Below is a small trained network, with its code and all its weights. Each question gives an input and a target symbol and asks what happens when units are switched off, that is, made to give their printed mean instead of their output.

import numpy as np


def w(rows, s, z=0):
    codes = np.array(rows[::2]) - 128.0
    scale = np.full(codes.shape[1], s)
    scale[-1] = z or s
    return codes * scale


def norm(h):
    return h / np.sqrt((h * h).mean(-1, keepdims=True) + 1e-5)


def f(y):
    return y / 2 * (1 + np.tanh(0.7978845608 * (y + 0.044715 * y**3)))


def softmax(a):
    e = np.exp(a - a.max(-1, keepdims=True))
    return e / e.sum(-1, keepdims=True)


def log_softmax(a):
    a = a - a.max(-1, keepdims=True)
    return a - np.log(np.exp(a).sum(-1, keepdims=True))


def net(x, mask):
    ids = ['βγδεηθλμξπστφψ'.index(c) for c in x.split()]
    T = len(ids)
    res = E[ids] + P[:T]
    u = 0
    for l in range(2):
        r = norm(res)
        for j in range(3):
            rows = slice(2 * j, 2 * j + 2)
            q, k, v = (r @ M[l][rows].T for M in (Q, K, V))
            z = softmax(np.where(np.tri(T) > 0, q @ k.T / 2**0.5, -1e9)) @ v
            o = O[l][rows]
            res = res + np.where(mask[u + j], z, o[:, -1]) @ o[:, :-1]
        u += 3
        y = f(norm(res) @ A[l][:, :-1].T + A[l][:, -1])
        res = res + np.where(mask[u : u + 4], y, B[l][:, -1]) @ B[l][:, :-1]
        u += 4
    return log_softmax(norm(res)[-1] @ U[:, :-1].T + U[:, -1])


Q, K, V, O, A, B = {}, {}, {}, {}, {}, {}
E = w([
[160,151,110,129,38,87,86],'β',
[125,129,178,169,188,169,166],'γ',
[94,105,114,141,183,102,145],'δ',
[96,141,72,159,197,134,59],'ε',
[66,146,129,130,137,140,151],'η',
[90,104,165,113,129,61,146],'θ',
[66,195,146,152,138,179,188],'λ',
[121,88,53,159,250,99,155],'μ',
[64,178,165,129,164,175,114],'ξ',
[107,148,112,175,197,116,113],'π',
[79,117,128,157,151,143,85],'σ',
[86,134,69,33,166,206,120],'τ',
[107,236,160,142,234,164,133],'φ',
[120,154,112,175,203,155,206],'ψ',
],0.0021)
P = w([
[68,84,106,252,96,54,134],'0',
[163,132,111,98,137,145,126],'1',
[90,96,160,189,131,80,160],'2',
[166,132,111,101,137,146,129],'3',
[86,100,170,175,142,87,152],'4',
[163,132,110,104,136,147,128],'5',
[84,86,172,162,165,88,161],'6',
[163,130,109,104,138,147,129],'7',
[90,79,177,151,175,91,175],'8',
[163,129,110,103,139,149,131],'9',
[91,80,184,139,190,99,180],'10',
[164,129,108,100,136,148,129],'11',
],0.002)
Q[0] = w([
[112,145,71,105,161,157,119],'L0H0',
[98,183,121,104,179,179,152],'L0H0',
[129,110,176,167,35,117,88],'L0H1',
[5,132,108,177,253,196,144],'L0H1',
[174,113,177,134,183,146,158],'L0H2',
[104,162,95,139,86,138,113],'L0H2',
],0.0032)
K[0] = w([
[156,135,145,109,87,111,121],'L0H0',
[153,147,154,164,71,86,96],'L0H0',
[105,145,94,164,79,146,105],'L0H1',
[46,143,176,142,252,183,164],'L0H1',
[111,113,145,138,178,137,164],'L0H2',
[159,166,88,135,64,143,89],'L0H2',
],0.004)
V[0] = w([
[175,166,157,125,185,151,122],'L0H0',
[151,114,132,83,169,180,138],'L0H0',
[33,111,113,119,255,195,184],'L0H1',
[62,114,159,173,169,160,118],'L0H1',
[125,154,164,135,141,109,134],'L0H2',
[131,91,166,148,125,99,171],'L0H2',
],0.0018)
O[0] = w([
[113,130,133,104,207,194,140,124],'L0H0',
[75,89,111,83,167,148,161,122],'L0H0',
[177,119,152,205,8,86,99,253],'L0H1',
[155,155,94,151,44,108,102,187],'L0H1',
[115,165,109,116,154,138,100,134],'L0H2',
[96,142,90,170,112,167,95,126],'L0H2',
],0.0018,0.0025)
A[0] = w([
[124,238,167,36,176,159,83,254],'L0N0',
[243,135,97,5,114,141,106,119],'L0N1',
[188,39,57,163,181,27,135,189],'L0N2',
[69,78,143,78,101,7,114,135],'L0N3',
],0.0024,0.00055)
B[0] = w([
[148,143,175,203,36,155,124,254],'L0N0',
[42,119,82,229,138,100,103,203],'L0N1',
[57,226,152,95,69,152,72,231],'L0N2',
[138,173,113,195,181,250,143,206],'L0N3',
],0.0024,0.00068)
Q[1] = w([
[136,86,191,102,197,109,170],'L1H0',
[207,183,223,184,158,3,125],'L1H0',
[169,181,118,172,75,127,74],'L1H1',
[86,75,139,94,167,153,152],'L1H1',
[130,160,124,153,116,133,90],'L1H2',
[112,95,109,52,157,170,112],'L1H2',
],0.0058)
K[1] = w([
[104,75,217,126,231,216,233],'L1H0',
[255,208,235,189,174,76,132],'L1H0',
[150,176,173,237,89,83,76],'L1H1',
[84,64,102,60,162,197,164],'L1H1',
[128,166,94,158,98,91,89],'L1H2',
[46,72,84,118,153,154,150],'L1H2',
],0.0049)
V[1] = w([
[142,152,46,143,29,104,80],'L1H0',
[111,126,170,75,202,146,175],'L1H0',
[82,125,103,134,143,206,170],'L1H1',
[106,173,130,248,115,136,100],'L1H1',
[176,185,133,145,143,194,161],'L1H2',
[142,162,93,184,70,56,79],'L1H2',
],0.0016)
O[1] = w([
[117,130,226,74,205,144,174,182],'L1H0',
[137,167,105,179,23,108,118,67],'L1H0',
[185,132,145,143,154,9,63,154],'L1H1',
[117,15,135,49,145,101,157,252],'L1H1',
[103,65,92,62,135,137,155,140],'L1H2',
[127,90,32,151,73,87,96,201],'L1H2',
],0.0015,0.0021)
A[1] = w([
[8,92,111,253,85,32,72,255],'L1N0',
[136,167,214,220,152,78,154,90],'L1N1',
[9,147,244,178,248,184,175,15],'L1N2',
[104,161,119,114,205,55,59,56],'L1N3',
],0.0024,0.0013)
B[1] = w([
[55,120,144,211,158,88,236,254],'L1N0',
[28,78,5,98,140,183,125,157],'L1N1',
[187,44,176,88,220,179,177,182],'L1N2',
[229,107,222,108,96,173,189,130],'L1N3',
],0.0019,0.0033)
U = w([
[33,106,121,211,144,66,188,248],'β',
[138,57,191,97,224,202,171,191],'γ',
[198,176,34,118,141,105,191,37],'δ',
[96,110,225,163,16,205,74,48],'ε',
[153,77,122,29,61,29,155,132],'η',
[145,196,88,74,207,60,118,51],'θ',
[163,242,116,202,156,231,102,80],'λ',
[51,225,197,47,121,116,99,93],'μ',
[144,155,122,167,181,62,2,114],'ξ',
[212,176,209,125,108,70,129,242],'π',
[144,172,124,83,36,191,230,16],'σ',
[141,42,186,118,108,77,39,34],'τ',
[59,93,24,73,117,185,57,173],'φ',
[238,38,80,201,78,149,120,32],'ψ',
],0.0069,0.0015)

Each question gives the input, a string of symbols that net reads in full, and the target symbol t.
The units are the heads (2 rows each of Q, K, V and O) and the neurons (one row each of A and B). Each row of codes is followed by its name. A weight is (code - 128) times the scale printed after its matrix; where a second scale follows, it is the last column's (O, A, B and U).
mask holds one flag per unit, layer by layer, with each layer's heads first. A switched-off unit (its flag False) gives its mean, the last column of its rows in O or B, instead of its output. The means were averaged over made-up inputs and are rounded, as every weight is.
A unit's drop is (log p(t) with every unit on - log p(t) with that unit switched off) / (log p(t) with every unit on - log p(t) with every unit switched off).
The circuit of an input: a set's keep is (log p(t) with only the set's units on - log p(t) with every unit switched off) / (log p(t) with every unit on - log p(t) with every unit switched off). Starting from the 12 units with the biggest drops (on a tie, the unit counted first), units are removed one at a time, each time the one whose removal leaves the highest keep (on an exact tie, the one counted first), for as long as the keep stays at least 0.8.
circuit, biggest first: the units of the circuit, biggest drop first
k most important neurons: the k neurons with the biggest drops, biggest first
k most important neurons of layer l: the k neurons of layer l with the biggest drops, biggest first
heads that matter: for each layer, one digit per head in row order, 1 if its drop is at least 0.15 and else 0, layers parted by /
input τ σ β η σ β τ ξ ε σ, target τ: 3 most important neurons of layer 0 => (L0N1, L0N0, L0N3)
input φ φ γ γ, target ψ: 2 most important neurons of layer 1 => (L1N0, L1N2)
input β θ τ γ β τ φ λ ξ β φ ε, target ξ: most important neuron => (L1N2)
input ξ η π δ β ε τ φ β σ φ ε, target ξ: heads that matter => 000 / 100
input ξ β γ θ β β π λ γ η τ, target β: heads that matter => 110 / 110
input ξ γ μ τ τ, target γ: 3 most important neurons => (L0N3, L0N1, L1N0)
input φ η τ τ η η β ξ ξ δ τ ξ, target ε: circuit, biggest first => (L0N0, L0N3)
input τ δ η δ τ τ π γ, target ψ: circuit, biggest first => (L1N0, L1H0, L0N3, L1N2)
input φ β β η η τ β, target γ: heads that matter => 010 / 000
input θ φ β π τ δ δ β, target β: 2 most important neurons => (L0N1, L1N0)
input θ τ τ, target γ: heads that matter => 000 / 001
input γ ξ φ τ ξ τ β φ ε ε θ σ, target τ: 2 most important neurons of layer 0 => (L0N1, L0N3)
input η β φ λ φ β π π, target π: 2 most important neurons of layer 1 => (L1N3, L1N1)
input ξ ξ β λ β ξ, target ε: most important neuron => (L0N0)
input η β φ β λ τ θ τ τ θ τ μ, target θ: 3 most important neurons => (L0N2, L1N2, L1N0)
input τ μ φ π π ε β π ε, target γ: 2 most important neurons of layer 0 => (L0N1, L0N2)
input β τ τ γ θ σ β β η λ β, target γ: 2 most important neurons => (L0N3, L1N2)
input ε ξ β β θ ξ λ ξ τ δ δ η, target η: 3 most important neurons of layer 1 => (L1N0, L1N1, L1N2)
input ξ λ φ ψ, target δ: 3 most important neurons => (L1N0, L1N2, L0N3)
input η ξ τ τ φ β φ η, target η: most important neuron of layer 1 => (L1N0)
input ξ β τ ξ τ λ φ δ η μ, target θ: 2 most important neurons => (L0N2, L0N0)
input τ ξ τ θ, target γ: 2 most important neurons of layer 0 => (L0N3, L0N2)
input γ μ τ π, target π: 2 most important neurons of layer 1 => (L1N3, L1N2)
